Below are the code and all the weights of a small trained network. Each question names an input and a target symbol and asks about switching units off, where a switched-off unit gives its printed mean instead of its output.

import numpy as np


def w(rows, s, z=0):
    codes = np.array(rows[::2]) - 128.0
    scale = np.full(codes.shape[1], s)
    scale[-1] = z or s
    return codes * scale


def norm(h):
    return h / np.sqrt((h * h).mean(-1, keepdims=True) + 1e-5)


def softmax(a):
    e = np.exp(a - a.max(-1, keepdims=True))
    return e / e.sum(-1, keepdims=True)


def log_softmax(a):
    a = a - a.max(-1, keepdims=True)
    return a - np.log(np.exp(a).sum(-1, keepdims=True))


def net(x, mask):
    ids = ['ΔΞΩεζηλμφ'.index(c) for c in x.split()]
    T = len(ids)
    res = E[ids] + P[:T]
    u = 0
    for l in range(3):
        r = norm(res)
        for j in range(2):
            rows = slice(4 * j, 4 * j + 4)
            q, k, v = (r @ M[l][rows].T for M in (Q, K, V))
            z = softmax(np.where(np.tri(T) > 0, q @ k.T / 4**0.5, -1e9)) @ v
            o = O[l][rows]
            res = res + np.where(mask[u + j], z, o[:, -1]) @ o[:, :-1]
        u += 2
    return log_softmax(norm(res)[-1] @ U[:, :-1].T + U[:, -1])


Q, K, V, O = {}, {}, {}, {}
E = w([
[152,155,254,171,183,109,115,146,215],'Δ',
[24,110,129,133,117,165,149,136,126],'Ξ',
[121,170,150,94,76,93,125,70,123],'Ω',
[97,137,113,113,137,114,171,132,236],'ε',
[102,196,128,161,152,161,178,103,98],'ζ',
[102,121,155,90,165,121,198,226,149],'η',
[111,149,187,127,110,98,148,153,51],'λ',
[110,136,126,163,92,74,214,138,148],'μ',
[154,83,137,186,81,206,102,69,188],'φ',
],0.0082)
P = w([
[144,186,128,117,81,161,138,188,153],'0',
[162,85,175,98,135,175,244,125,144],'1',
[134,157,119,139,117,138,72,162,140],'2',
[113,196,131,158,81,161,163,180,136],'3',
[111,91,176,88,158,148,153,104,142],'4',
[128,150,103,156,125,118,66,150,134],'5',
[103,195,132,167,81,151,176,165,120],'6',
[91,82,177,98,157,123,147,81,131],'7',
[121,145,88,169,133,102,67,134,127],'8',
[93,183,138,188,68,145,183,149,116],'9',
[76,77,167,111,157,91,137,58,119],'10',
[120,133,75,180,149,76,71,114,129],'11',
[104,172,163,203,87,115,197,147,124],'12',
],0.011)
Q[0] = w([
[171,130,141,59,116,90,140,70,68],'0.h1',
[4,100,115,129,121,162,144,181,85],'0.h1',
[132,50,24,131,157,181,143,73,123],'0.h1',
[81,205,154,152,22,167,122,42,189],'0.h1',
[106,166,130,162,105,140,190,172,132],'0.h2',
[156,93,123,156,127,101,164,139,95],'0.h2',
[155,90,110,179,101,140,115,126,128],'0.h2',
[88,161,203,225,110,68,164,143,147],'0.h2',
],0.011)
K[0] = w([
[186,155,143,78,107,80,94,81,61],'0.h1',
[6,129,111,110,112,133,148,159,83],'0.h1',
[112,95,39,107,147,150,73,107,132],'0.h1',
[107,147,124,153,63,152,160,53,146],'0.h1',
[113,110,85,141,171,60,107,152,102],'0.h2',
[111,142,117,131,134,140,76,123,129],'0.h2',
[171,116,99,158,107,172,120,124,152],'0.h2',
[122,104,108,147,207,62,104,74,121],'0.h2',
],0.013)
V[0] = w([
[220,251,171,160,151,62,89,240,134],'0.h1',
[138,47,94,74,118,121,144,201,4],'0.h1',
[225,124,97,146,232,185,178,230,237],'0.h1',
[50,127,63,64,123,51,105,118,240],'0.h1',
[96,100,104,203,156,238,98,42,161],'0.h2',
[94,74,134,114,61,246,134,65,164],'0.h2',
[203,7,156,196,24,59,152,112,158],'0.h2',
[119,144,233,181,25,104,70,62,84],'0.h2',
],0.0035)
O[0] = w([
[49,61,36,116,91,236,94,89,127,129],'0.h1',
[218,126,92,106,92,127,104,93,175,4],'0.h1',
[110,130,144,123,2,120,71,14,64,147],'0.h1',
[205,91,110,121,146,171,150,179,53,90],'0.h1',
[69,170,146,124,140,147,128,4,98,162],'0.h2',
[71,120,85,58,103,172,86,48,131,163],'0.h2',
[50,55,64,128,98,122,196,153,110,110],'0.h2',
[80,18,117,180,128,202,79,121,92,174],'0.h2',
],0.0045,0.0031)
Q[1] = w([
[122,220,78,145,112,100,135,124,67],'1.h1',
[102,78,191,188,127,143,78,51,153],'1.h1',
[144,153,82,160,84,169,190,111,138],'1.h1',
[185,127,13,10,197,91,94,172,65],'1.h1',
[90,138,62,123,105,49,140,150,104],'1.h2',
[212,90,177,133,121,133,117,75,154],'1.h2',
[130,189,156,211,164,163,140,115,12],'1.h2',
[186,82,98,1,151,193,93,92,41],'1.h2',
],0.0076)
K[1] = w([
[138,220,132,106,126,118,131,100,153],'1.h1',
[88,75,131,126,172,101,90,40,107],'1.h1',
[86,169,69,201,122,111,73,163,91],'1.h1',
[155,191,195,55,28,254,165,192,121],'1.h1',
[139,107,78,165,98,47,106,150,139],'1.h2',
[186,149,195,93,29,149,222,110,128],'1.h2',
[179,141,145,191,207,144,118,61,6],'1.h2',
[154,204,149,87,53,227,144,176,113],'1.h2',
],0.0075)
V[1] = w([
[94,209,72,99,124,94,91,116,13],'1.h1',
[69,146,142,102,125,130,69,195,48],'1.h1',
[139,130,132,203,93,203,104,86,161],'1.h1',
[164,82,45,158,177,105,88,120,155],'1.h1',
[104,141,112,162,116,112,131,132,3],'1.h2',
[124,45,190,107,105,156,129,89,84],'1.h2',
[170,159,177,162,66,144,61,187,85],'1.h2',
[144,140,50,164,59,100,93,96,150],'1.h2',
],0.0055)
O[1] = w([
[173,40,182,143,165,186,142,57,201,89],'1.h1',
[145,85,207,175,79,60,137,31,172,148],'1.h1',
[206,123,122,124,96,125,81,228,99,254],'1.h1',
[180,184,58,185,188,144,185,121,167,22],'1.h1',
[176,80,188,190,183,129,102,116,116,120],'1.h2',
[170,183,137,128,140,33,254,129,34,147],'1.h2',
[151,107,205,150,53,175,98,71,90,139],'1.h2',
[93,147,150,232,91,108,112,99,234,112],'1.h2',
],0.005,0.0038)
Q[2] = w([
[194,155,152,96,129,100,125,244,127],'2.h1',
[156,177,89,36,163,108,107,98,128],'2.h1',
[146,68,125,57,127,99,78,131,102],'2.h1',
[126,120,104,50,177,100,95,144,153],'2.h1',
[159,86,83,86,91,108,3,154,115],'2.h2',
[161,164,81,112,175,84,146,172,201],'2.h2',
[115,75,105,150,96,160,78,73,126],'2.h2',
[158,73,127,113,141,61,54,128,122],'2.h2',
],0.012)
K[2] = w([
[252,171,127,144,39,173,96,219,160],'2.h1',
[95,219,201,105,74,213,191,162,155],'2.h1',
[171,72,192,85,78,161,175,146,103],'2.h1',
[142,146,89,101,62,188,195,131,141],'2.h1',
[156,160,179,69,24,214,174,186,123],'2.h2',
[101,119,50,81,161,112,233,102,211],'2.h2',
[79,136,190,141,36,191,101,142,177],'2.h2',
[113,132,254,90,47,179,184,154,113],'2.h2',
],0.0087)
V[2] = w([
[95,36,106,48,65,27,59,169,137],'2.h1',
[79,86,97,129,254,58,93,123,88],'2.h1',
[197,157,102,105,96,37,25,30,148],'2.h1',
[170,191,176,152,134,39,226,200,142],'2.h1',
[108,142,74,196,83,127,14,154,190],'2.h2',
[127,224,176,23,122,189,139,188,188],'2.h2',
[97,123,216,186,25,128,172,159,222],'2.h2',
[240,69,63,90,73,168,84,78,6],'2.h2',
],0.0052)
O[2] = w([
[144,44,59,98,113,14,118,105,80,194],'2.h1',
[123,144,155,173,84,162,3,72,109,54],'2.h1',
[232,93,65,29,83,173,87,178,133,112],'2.h1',
[65,72,157,176,142,226,141,125,89,68],'2.h1',
[93,89,99,106,169,176,54,66,118,207],'2.h2',
[178,147,147,225,139,127,105,80,104,180],'2.h2',
[122,160,131,175,230,153,109,106,102,253],'2.h2',
[68,115,123,187,95,163,148,124,237,125],'2.h2',
],0.0069,0.0061)
U = w([
[172,176,135,137,125,90,180,162,106,254],'Δ',
[75,98,127,114,215,163,167,134,108,145],'Ξ',
[84,132,176,68,110,83,115,5,135,70],'Ω',
[71,184,74,123,81,128,103,156,194,153],'ε',
[172,169,187,129,151,191,101,139,173,152],'ζ',
[193,36,104,86,148,117,100,126,155,143],'η',
[133,140,153,131,44,148,77,167,53,100],'λ',
[134,39,168,217,102,120,149,139,179,32],'μ',
[187,218,27,110,180,112,96,123,102,41],'φ',
],0.012,0.0055)

Each question gives the input, a string of symbols that net reads in full, and the target symbol t.
The units are the heads (4 rows each of Q, K, V and O). Each row of codes is followed by its name. A weight is (code - 128) times the scale printed after its matrix; where a second scale follows, it is the last column's (O and U).
mask holds one flag per head, layer by layer. A switched-off head (its flag False) gives its mean, the last column of its rows in O, instead of its output. The means were averaged over made-up inputs and are rounded, as every weight is.
A unit's drop is (log p(t) with every unit on - log p(t) with that unit switched off) / (log p(t) with every unit on - log p(t) with every unit switched off).
The circuit of an input: a set's keep is (log p(t) with only the set's units on - log p(t) with every unit switched off) / (log p(t) with every unit on - log p(t) with every unit switched off). Starting from all 6 units, units are removed one at a time, each time the one whose removal leaves the highest keep (on an exact tie, the one counted first), for as long as the keep stays at least 0.8.
units of the circuit, in order: the units of the circuit, biggest drop first
heads that matter: for each layer, one digit per head in row order, 1 if its drop is at least 0.15 and else 0, layers parted by /
input ε φ Ω φ Ω Ξ Ω Δ, target Δ: heads that matter : 00 / 01 / 01
input Δ λ φ λ φ Ω ζ, target η: heads that matter : 00 / 10 / 10
input η Δ φ φ μ Ξ φ Δ μ φ φ μ φ, target Ξ: units of the circuit, in order : 2.h2; 1.h2
input Ξ Δ φ φ λ μ λ φ Δ φ Ξ Ω Ξ, target η: units of the circuit, in order : 2.h1; 1.h1
input φ ζ λ Ξ Ω φ λ, target ε: units of the circuit, in order : 2.h2; 1.h2
input η φ η η Ω λ φ Ω φ ζ ζ μ, target μ: units of the circuit, in order : 1.h2
input μ φ φ ε ε Ω, target Ω: units of the circuit, in order : 0.h1; 0.h2
input ζ φ ζ Ω ζ Ω φ ε λ φ φ λ Ξ, target μ: heads that matter : 01 / 10 / 00
input ζ λ Ξ Ξ Δ φ ε Ω, target Δ: units of the circuit, in order : 0.h1; 2.h2
input φ λ Ξ φ, target Ω: heads that matter : 00 / 00 / 00
input φ Ω φ Δ ζ η φ φ η Ω φ Ξ λ, target Ω: heads that matter : 00 / 10 / 11
input λ φ Δ φ Ξ ε φ, target φ: heads that matter : 00 / 01 / 00
input Ξ φ η ζ φ, target Ξ: units of the circuit, in order : 1.h1; 2.h1
input ζ Ω ζ φ Ξ ζ Ξ μ φ φ φ ε, target ε: units of the circuit, in order : 1.h2
input φ μ φ μ, target ε: heads that matter : 00 / 00 / 01
input μ Ω Ξ Ω φ, target Δ: units of the circuit, in order : 1.h1; 1.h2; 2.h2
input Δ Ω ζ Ξ ζ φ λ φ Ξ ζ, target Ω: heads that matter : 00 / 10 / 01
input φ Ξ μ ζ, target Ξ: heads that matter : 01 / 00 / 11
input Ξ ε μ ζ ε μ λ ζ Δ ε ζ ζ η, target ζ: units of the circuit, in order : 2.h1; 1.h1
input μ Δ φ φ ζ Δ η, target λ: heads that matter : 10 / 01 / 00
input Ξ φ φ Δ Ξ ζ Ξ ε, target Δ: units of the circuit, in order : 2.h2; 1.h2
input Δ ε Δ φ φ Ω Δ Ω, target Ξ: units of the circuit, in order : 0.h1
input μ Ω φ λ φ Ξ μ λ φ φ, target ε: units of the circuit, in order : 2.h2; 1.h1
input ζ λ Δ, target Δ: heads that matter : 00 / 11 / 01
input Δ λ Δ η, target λ: units of the circuit, in order : 0.h1; 1.h1
input φ λ μ φ ζ, target Δ: heads that matter : 01 / 01 / 01
input Ω ζ φ η φ Δ η ε λ Δ φ Ω ζ, target η: heads that matter : 00 / 10 / 11
